Below are the code and all the weights of a small trained network. Each question names an input and a target symbol and asks about switching units off, where a switched-off unit gives its printed mean instead of its output.

import numpy as np


def w(rows, s, z=0):
    codes = np.array(rows[::2]) - 128.0
    scale = np.full(codes.shape[1], s)
    scale[-1] = z or s
    return codes * scale


def norm(h):
    return h / np.sqrt((h * h).mean(-1, keepdims=True) + 1e-5)


def f(y):
    return y / 2 * (1 + np.tanh(0.7978845608 * (y + 0.044715 * y**3)))


def softmax(a):
    e = np.exp(a - a.max(-1, keepdims=True))
    return e / e.sum(-1, keepdims=True)


def log_softmax(a):
    a = a - a.max(-1, keepdims=True)
    return a - np.log(np.exp(a).sum(-1, keepdims=True))


def net(x, mask):
    ids = ['ΔΛΞΠΩβεζημστ'.index(c) for c in x.split()]
    T = len(ids)
    res = E[ids] + P[:T]
    u = 0
    for l in range(3):
        q, k, v = (norm(res) @ M[l].T for M in (Q, K, V))
        z = softmax(np.where(np.tri(T) > 0, q @ k.T / 2**0.5, -1e9)) @ v
        res = res + np.where(mask[u], z, O[l][:, -1]) @ O[l][:, :-1]
        u += 1
        y = f(norm(res) @ A[l][:, :-1].T + A[l][:, -1])
        res = res + np.where(mask[u : u + 4], y, B[l][:, -1]) @ B[l][:, :-1]
        u += 4
    return log_softmax(norm(res)[-1] @ U[:, :-1].T + U[:, -1])


Q, K, V, O, A, B = {}, {}, {}, {}, {}, {}
E = w([
[157,133,102,72,90,195,139,94,135],'Δ',
[189,124,112,87,88,140,148,64,193],'Λ',
[182,122,150,153,197,107,149,80,113],'Ξ',
[111,158,149,172,164,203,126,92,120],'Π',
[169,95,139,148,144,187,129,90,83],'Ω',
[195,120,120,104,62,131,134,128,133],'β',
[81,91,139,145,1,160,184,31,197],'ε',
[146,158,97,145,168,87,99,153,189],'ζ',
[89,173,68,117,88,136,118,151,225],'η',
[142,124,102,120,155,150,152,109,94],'μ',
[164,49,96,128,13,103,122,94,201],'σ',
[162,182,134,120,175,141,155,91,118],'τ',
],0.0016)
P = w([
[144,106,134,216,149,211,245,117,160],'0',
[126,143,96,132,167,94,27,136,109],'1',
[179,112,99,174,71,192,223,107,151],'2',
[93,108,155,33,194,112,71,199,136],'3',
[172,109,109,150,52,168,207,79,161],'4',
[120,161,89,149,142,61,3,107,67],'5',
[167,99,113,113,36,161,204,70,173],'6',
[100,86,190,60,214,127,129,202,155],'7',
[178,107,104,93,16,146,182,49,176],'8',
[119,141,92,162,151,70,10,124,73],'9',
],0.0018)
Q[0] = w([
[30,136,233,71,166,46,54,221,115],'0.h0',
[127,235,1,247,58,43,15,35,27],'0.h0',
],0.0055)
K[0] = w([
[84,144,122,232,130,142,54,153,200],'0.h0',
[93,28,246,33,214,191,231,254,253],'0.h0',
],0.0051)
V[0] = w([
[154,51,25,50,188,128,181,53,66],'0.h0',
[145,252,157,110,168,104,187,114,117],'0.h0',
],0.0022)
O[0] = w([
[81,49,5,93,198,124,197,96,90,248],'0.h0',
[69,159,200,70,119,71,136,62,107,91],'0.h0',
],0.0025,0.0013)
A[0] = w([
[55,142,106,119,141,63,107,206,140,36],'0.n0',
[89,82,87,129,80,86,117,120,113,94],'0.n1',
[103,133,96,104,2,206,165,100,160,7],'0.n2',
[103,154,175,135,216,113,83,167,101,202],'0.n3',
],0.0035,0.0011)
B[0] = w([
[170,94,182,109,111,218,174,8,51,104],'0.n0',
[132,183,131,118,251,134,116,145,79,158],'0.n1',
[160,109,87,130,72,187,78,132,148,254],'0.n2',
[128,76,97,115,32,133,101,141,175,135],'0.n3',
],0.0025)
Q[1] = w([
[159,41,193,53,129,220,254,188,219],'1.h0',
[52,52,224,40,157,67,161,217,190],'1.h0',
],0.006)
K[1] = w([
[183,182,1,186,67,77,61,16,12],'1.h0',
[117,241,145,236,188,101,38,88,97],'1.h0',
],0.0057)
V[1] = w([
[252,184,93,34,146,119,159,73,218],'1.h0',
[180,72,140,182,158,61,94,68,134],'1.h0',
],0.0036)
O[1] = w([
[123,120,207,216,201,100,242,139,176,254],'1.h0',
[139,203,86,253,163,56,74,75,47,143],'1.h0',
],0.0029,0.0038)
A[1] = w([
[141,133,253,110,25,153,211,182,176,115],'1.n0',
[68,94,224,70,198,47,74,95,126,136],'1.n1',
[129,111,89,227,180,111,151,171,176,138],'1.n2',
[152,159,163,201,113,95,28,65,56,4],'1.n3',
],0.0035,0.0032)
B[1] = w([
[178,222,64,127,80,110,126,137,43,180],'1.n0',
[79,95,162,162,10,217,187,88,65,156],'1.n1',
[121,173,152,33,157,85,61,129,142,254],'1.n2',
[160,255,155,58,162,177,235,110,204,109],'1.n3',
],0.0031,0.0036)
Q[2] = w([
[222,15,94,131,86,149,85,255,131],'2.h0',
[144,138,120,248,155,217,224,173,101],'2.h0',
],0.0051)
K[2] = w([
[3,209,112,141,140,150,104,136,151],'2.h0',
[149,84,50,109,100,96,154,51,239],'2.h0',
],0.0053)
V[2] = w([
[254,99,207,125,175,158,116,142,39],'2.h0',
[122,122,64,226,130,88,213,115,198],'2.h0',
],0.0019)
O[2] = w([
[152,114,156,1,138,198,41,73,50,114],'2.h0',
[160,80,96,174,78,100,139,204,83,248],'2.h0',
],0.0024,0.0018)
A[2] = w([
[70,24,106,28,40,179,187,167,104,45],'2.n0',
[151,190,59,239,166,153,212,192,162,34],'2.n1',
[207,178,69,212,30,249,170,152,116,1],'2.n2',
[170,97,255,184,119,226,216,152,172,77],'2.n3',
],0.0029,0.0036)
B[2] = w([
[109,220,134,57,179,109,205,200,206,78],'2.n0',
[3,174,156,72,85,152,58,103,110,243],'2.n1',
[112,82,218,90,216,95,127,124,111,254],'2.n2',
[237,91,95,136,164,216,34,97,180,134],'2.n3',
],0.0034,0.00085)
U = w([
[87,253,134,162,102,121,193,13,45,112],'Δ',
[63,84,232,6,118,119,22,20,101,248],'Λ',
[223,197,172,186,121,208,99,27,244,110],'Ξ',
[164,74,199,32,219,176,224,222,238,54],'Π',
[5,59,2,102,161,106,236,160,80,56],'Ω',
[235,146,241,102,39,87,138,237,12,114],'β',
[162,37,77,234,61,79,53,252,173,209],'ε',
[51,185,117,16,4,148,62,173,179,239],'ζ',
[106,36,215,252,249,20,207,115,92,8],'η',
[174,50,2,146,180,211,41,50,17,154],'μ',
[181,240,114,107,241,30,31,185,201,37],'σ',
[55,39,235,197,8,205,210,96,150,165],'τ',
],0.0058,0.0014)

Each question gives the input, a string of symbols that net reads in full, and the target symbol t.
The units are the heads (2 rows each of Q, K, V and O) and the neurons (one row each of A and B). Each row of codes is followed by its name. A weight is (code - 128) times the scale printed after its matrix; where a second scale follows, it is the last column's (O, A, B and U).
mask holds one flag per unit, layer by layer, with each layer's heads first. A switched-off unit (its flag False) gives its mean, the last column of its rows in O or B, instead of its output. The means were averaged over made-up inputs and are rounded, as every weight is.
A unit's drop is (log p(t) with every unit on - log p(t) with that unit switched off) / (log p(t) with every unit on - log p(t) with every unit switched off).
The circuit of an input: a set's keep is (log p(t) with only the set's units on - log p(t) with every unit switched off) / (log p(t) with every unit on - log p(t) with every unit switched off). Starting from the 12 units with the biggest drops (on a tie, the unit counted first), units are removed one at a time, each time the one whose removal leaves the highest keep (on an exact tie, the one counted first), for as long as the keep stays at least 0.8.
units of the circuit, in order: the units of the circuit, biggest drop first
unit that matters most: the unit with the biggest drop
k most important neurons: the k neurons with the biggest drops, biggest first
top k neurons in layer l: the k neurons of layer l with the biggest drops, biggest first
input η Π τ Ω, target ζ: 3 most important neurons -> (0.n2; 2.n0; 0.n3)
input Λ η Ω η Λ Λ σ Δ Λ Ξ, target Π: unit that matters most -> 1.h0
input Ξ τ Ξ Δ τ β, target Π: units of the circuit, in order -> (1.h0; 2.n0)
input Ω Λ Π τ ε η Λ ε, target β: units of the circuit, in order -> (1.n0; 0.h0)
input ζ ε σ η β ε Λ Ξ σ Λ, target Δ: units of the circuit, in order -> (1.n3; 1.n1; 0.h0; 0.n2)
input Λ β σ, target ε: units of the circuit, in order -> (0.n0; 1.n1; 1.n3)
input Λ σ Δ Λ, target σ: units of the circuit, in order -> (0.h0; 1.h0; 1.n2)
input Λ Λ ε β Λ ε Δ, target Π: units of the circuit, in order -> (2.n2; 2.n0)
input ε Λ Λ Λ η σ β, target β: units of the circuit, in order -> (1.n0; 2.n2)
input Λ β ε τ, target Λ: 3 most important neurons -> (0.n3; 1.n2; 0.n2)
input Δ ζ β σ Ξ Λ ε η μ, target Ω: 3 most important neurons -> (1.n1; 0.n0; 2.n1)
input ε η Π τ Ξ μ Λ ε Ω Λ, target ε: top 3 neurons in layer 2 -> (2.n1; 2.n2; 2.n3)
input Δ ε τ, target Δ: units of the circuit, in order -> (2.n1; 0.h0)
input Λ τ ε Λ Λ τ ζ, target σ: units of the circuit, in order -> (1.n1)
input Π β ε σ Λ τ Λ Λ, target τ: units of the circuit, in order -> (1.n1; 0.h0)
input Δ τ Λ ζ Ξ Ω Π, target Λ: 2 most important neurons -> (2.n1; 0.n2)
input ζ Ω Λ τ Λ η η Π, target β: units of the circuit, in order -> (0.h0; 0.n3; 1.n0)
input σ Ξ ζ Ξ σ Ξ ε Ω σ ζ, target μ: 2 most important neurons -> (0.n0; 1.n2)
input τ η Ω Ω τ σ σ τ, target σ: units of the circuit, in order -> (1.h0; 0.n3; 1.n3)
input σ Ω τ σ Ω σ μ Δ, target σ: units of the circuit, in order -> (0.h0; 1.h0; 1.n1)
input ε σ μ μ Λ τ Λ β β η, target Λ: units of the circuit, in order -> (1.h0; 0.n0)
input β ε τ β Λ Ξ η ε η Π, target ε: 3 most important neurons -> (0.n3; 1.n2; 2.n1)
input σ Ω ζ η, target μ: top 2 neurons in layer 0 -> (0.n0; 0.n2)
input Λ Ω ε η Λ τ σ, target ε: unit that matters most -> 1.n1
input Π ζ σ μ, target Ξ: top 2 neurons in layer 0 -> (0.n0; 0.n3)
input σ Λ σ Λ β β μ μ, target Λ: top 3 neurons in layer 0 -> (0.n3; 0.n1; 0.n2)
input σ Ξ σ Ξ σ μ, target Δ: unit that matters most -> 1.n3
